Below is a small trained network, with its code and all its weights. Each question gives an input and a class and asks what happens when units are switched off, that is, made to give their printed mean instead of their output.

import numpy as np


def w(rows, s, z=0):
    codes = np.array(rows[::2]) - 128.0
    scale = np.full(codes.shape[1], s)
    scale[-1] = z or s
    return codes * scale


def f(y):
    return y / 2 * (1 + np.tanh(0.7978845608 * (y + 0.044715 * y**3)))


def log_softmax(a):
    a = a - a.max(-1, keepdims=True)
    return a - np.log(np.exp(a).sum(-1, keepdims=True))


def net(x, mask):
    res = np.array(x, float).reshape(1, 4) / 4 @ E
    y = f(res @ A[0][:, :-1].T + A[0][:, -1])
    res = res + np.where(mask, y, B[0][:, -1]) @ B[0][:, :-1]
    return log_softmax(res[-1] @ U[:, :-1].T + U[:, -1])


A, B = {}, {}
E = w([
[133,148,127,145,159,109,128],'x0',
[16,30,106,40,242,130,152],'x1',
[106,167,244,165,185,167,199],'x2',
[198,83,111,148,219,249,105],'x3',
],0.012)
A[0] = w([
[200,123,240,165,45,133,82,254],'N0',
[171,53,164,196,160,201,210,32],'N1',
[138,63,78,164,123,179,34,49],'N2',
[61,143,61,83,60,22,11,154],'N3',
[56,125,222,106,126,75,232,84],'N4',
[105,173,204,201,10,132,118,210],'N5',
[217,182,116,124,151,211,113,196],'N6',
[177,68,48,182,159,186,57,111],'N7',
[146,145,230,138,166,234,115,43],'N8',
[246,117,68,219,105,125,41,169],'N9',
[44,147,202,186,118,124,226,136],'N10',
[125,145,1,142,62,81,105,244],'N11',
],0.0086,0.0037)
B[0] = w([
[175,183,168,209,123,141,78,238],'N0',
[69,111,26,89,131,82,240,184],'N1',
[209,72,124,147,166,161,57,178],'N2',
[112,174,92,148,184,102,244,241],'N3',
[67,92,240,103,85,171,95,205],'N4',
[164,173,138,212,114,102,146,238],'N5',
[64,194,142,57,77,179,167,210],'N6',
[140,63,134,116,148,165,51,206],'N7',
[141,172,64,138,61,104,222,193],'N8',
[52,185,177,100,85,225,81,250],'N9',
[142,133,254,124,31,95,121,203],'N10',
[83,160,121,66,133,233,198,233],'N11',
],0.0092,0.015)
U = w([
[146,179,82,176,147,143,183,179],'0',
[63,111,200,86,120,158,42,177],'1',
[50,54,95,83,183,69,194,124],'2',
[146,39,86,113,255,132,39,35],'3',
[166,119,194,212,125,66,72,3],'4',
],0.013,0.0043)

Each question gives the input, the list of numbers given to net, and the class t.
The units are the neurons (one row each of A and B). Each row of codes is followed by its name. A weight is (code - 128) times the scale printed after its matrix; where a second scale follows, it is the last column's (A, B and U).
mask holds one flag per neuron, in row order. A switched-off neuron (its flag False) gives its mean, the last column of its row in B, instead of its output. The means were averaged over made-up inputs and are rounded, as every weight is.
A unit's drop is (log p(t) with every unit on - log p(t) with that unit switched off) / (log p(t) with every unit on - log p(t) with every unit switched off).
The circuit of an input: a set's keep is (log p(t) with only the set's units on - log p(t) with every unit switched off) / (log p(t) with every unit on - log p(t) with every unit switched off). Starting from all 12 units, units are removed one at a time, each time the one whose removal leaves the highest keep (on an exact tie, the one counted first), for as long as the keep stays at least 0.8.
units of the circuit, in order: the units of the circuit, biggest drop first
top k neurons: the k neurons with the biggest drops, biggest first
drop of u: that unit's drop, to one decimal
input [3,-2,-5,8], class 1: top 2 neurons => N9, N6
input [7,3,4,3], class 2: top neuron => N0
input [-2,4,0,-1], class 2: top 2 neurons => N9, N0
input [3,0,6,0], class 4: units of the circuit, in order => N11, N10
input [5,-2,-2,8], class 1: top 2 neurons => N9, N6
input [-5,2,0,7], class 3: top 3 neurons => N7, N2, N3
input [-4,2,4,8], class 2: top 2 neurons => N1, N0
input [-2,-1,-1,6], class 1: top 2 neurons => N6, N3
input [-7,-3,0,7], class 1: top 2 neurons => N3, N7
input [4,3,-7,-3], class 2: top 2 neurons => N0, N5
input [6,6,-6,0], class 2: top 2 neurons => N3, N0
input [4,0,-2,3], class 1: drop of N1 => 0.1
input [4,3,-1,-4], class 2: drop of N7 => 0.0
input [-8,1,-5,7], class 3: units of the circuit, in order => N2
input [4,-4,-6,2], class 1: drop of N9 => 0.5
input [1,4,-1,8], class 3: drop of N7 => 0.2
